Below are the code and all the weights of a small trained network. Each question names an input and a class and asks about switching units off, where a switched-off unit gives its printed mean instead of its output.

import numpy as np


def w(rows, s, z=0):
    codes = np.array(rows[::2]) - 128.0
    scale = np.full(codes.shape[1], s)
    scale[-1] = z or s
    return codes * scale


def f(y):
    return np.maximum(y, 0)


def log_softmax(a):
    a = a - a.max(-1, keepdims=True)
    return a - np.log(np.exp(a).sum(-1, keepdims=True))


def net(x, mask):
    res = np.array(x, float).reshape(1, 8) / 4 @ E
    y = f(res @ A[0][:, :-1].T + A[0][:, -1])
    res = res + np.where(mask, y, B[0][:, -1]) @ B[0][:, :-1]
    return log_softmax(res[-1] @ U[:, :-1].T + U[:, -1])


A, B = {}, {}
E = w([
[121,139,88,176,148,151],'x0',
[127,90,126,94,65,136],'x1',
[165,247,146,106,118,140],'x2',
[195,132,156,118,100,100],'x3',
[138,163,80,191,78,145],'x4',
[119,175,60,99,107,89],'x5',
[172,129,97,65,154,184],'x6',
[89,141,145,103,79,171],'x7',
],0.012)
A[0] = w([
[163,178,63,125,105,65,212],'N0',
[56,77,129,113,170,204,187],'N1',
[108,171,92,192,154,59,205],'N2',
[109,135,63,133,163,32,226],'N3',
[99,109,201,132,122,123,108],'N4',
[121,107,109,115,197,103,118],'N5',
[161,127,179,104,127,187,138],'N6',
[62,112,41,129,99,187,201],'N7',
[152,66,182,57,28,43,211],'N8',
[184,120,45,41,160,105,183],'N9',
[133,152,152,217,93,102,254],'N10',
[180,177,179,82,169,185,179],'N11',
[201,182,25,129,49,134,239],'N12',
[110,212,96,172,180,67,168],'N13',
[110,151,111,92,191,187,171],'N14',
[180,96,145,146,140,140,150],'N15',
[188,132,102,163,182,223,189],'N16',
[84,121,77,101,109,226,176],'N17',
[174,109,146,254,108,122,210],'N18',
[120,127,164,152,69,61,170],'N19',
[141,136,216,181,174,175,169],'N20',
[104,92,69,148,80,237,159],'N21',
[89,111,195,170,71,100,154],'N22',
],0.012,0.0041)
B[0] = w([
[153,178,125,69,119,162,211],'N0',
[80,62,94,205,89,29,199],'N1',
[132,154,76,54,161,111,197],'N2',
[197,127,155,44,143,115,195],'N3',
[93,63,116,143,141,154,166],'N4',
[225,91,198,135,144,91,167],'N5',
[58,127,160,156,162,141,178],'N6',
[215,160,103,160,65,81,198],'N7',
[86,80,186,78,64,192,230],'N8',
[117,191,217,158,108,88,217],'N9',
[120,135,48,98,150,166,198],'N10',
[64,164,154,159,154,153,220],'N11',
[176,223,144,139,89,182,247],'N12',
[125,161,118,62,123,95,203],'N13',
[120,144,171,170,154,59,185],'N14',
[92,72,101,109,153,175,164],'N15',
[137,139,126,156,174,114,204],'N16',
[130,140,91,230,130,98,190],'N17',
[140,85,62,102,171,176,208],'N18',
[120,89,117,73,126,172,182],'N19',
[76,138,104,146,186,159,188],'N20',
[165,132,108,254,97,129,197],'N21',
[150,82,100,103,133,156,187],'N22',
],0.0089,0.015)
U = w([
[202,153,74,194,97,176,3],'0',
[31,149,170,179,249,111,105],'1',
[132,53,70,142,239,143,126],'2',
[109,92,69,203,74,2,166],'3',
[98,2,175,113,62,182,187],'4',
[138,198,163,106,105,149,161],'5',
[129,177,64,30,122,99,115],'6',
[210,127,190,85,219,24,145],'7',
],0.0094,0.0035)

Each question gives the input, the list of numbers given to net, and the class t.
The units are the neurons (one row each of A and B). Each row of codes is followed by its name. A weight is (code - 128) times the scale printed after its matrix; where a second scale follows, it is the last column's (A, B and U).
mask holds one flag per neuron, in row order. A switched-off neuron (its flag False) gives its mean, the last column of its row in B, instead of its output. The means were averaged over made-up inputs and are rounded, as every weight is.
A unit's drop is (log p(t) with every unit on - log p(t) with that unit switched off) / (log p(t) with every unit on - log p(t) with every unit switched off).
The circuit of an input: a set's keep is (log p(t) with only the set's units on - log p(t) with every unit switched off) / (log p(t) with every unit on - log p(t) with every unit switched off). Starting from the 12 units with the biggest drops (on a tie, the unit counted first), units are removed one at a time, each time the one whose removal leaves the highest keep (on an exact tie, the one counted first), for as long as the keep stays at least 0.8.
circuit, biggest first: the units of the circuit, biggest drop first
most important unit: the unit with the biggest drop
k most important neurons: the k neurons with the biggest drops, biggest first
drop when u is switched off: that unit's drop, to one decimal
input [0,-3,-2,-6,5,8,8,1], class 0: most important unit => N12
input [2,-1,0,3,3,0,5,-7], class 7: 2 most important neurons => [N8, N16]
input [-6,-7,-5,0,5,0,0,3], class 2: circuit, biggest first => [N12, N9]
input [-6,7,2,6,0,5,1,-2], class 5: circuit, biggest first => [N12, N9]
input [4,6,-4,0,-3,1,-7,-8], class 4: circuit, biggest first => [N8, N19]
input [7,-8,-4,-1,1,-1,5,-1], class 3: circuit, biggest first => [N1, N7, N14]
input [8,-8,-6,4,2,5,0,3], class 6: circuit, biggest first => [N2, N13]
input [7,-4,-7,3,6,-6,4,4], class 3: 3 most important neurons => [N1, N21, N12]
input [1,7,-5,3,5,4,-6,6], class 4: 2 most important neurons => [N8, N19]
input [-5,-5,-8,0,1,-8,7,3], class 3: 2 most important neurons => [N1, N21]
input [-1,2,-8,0,5,-5,-3,7], class 3: 4 most important neurons => [N1, N21, N7, N17]
input [7,-5,7,-1,1,7,3,-8], class 6: 2 most important neurons => [N2, N13]
input [5,-7,8,6,4,-7,-3,-6], class 2: 2 most important neurons => [N18, N20]
input [1,4,-7,2,3,-7,-2,-6], class 2: circuit, biggest first => [N18]
input [-8,-4,-5,-4,-3,0,7,2], class 3: drop when N1 is switched off => 0.4
input [6,-5,3,1,8,4,1,-4], class 6: drop when N2 is switched off => 0.0
input [-2,-2,-8,5,-5,8,-4,0], class 4: drop when N8 is switched off => 1.2
input [7,3,7,4,-4,0,8,4], class 1: drop when N11 is switched off => 0.2
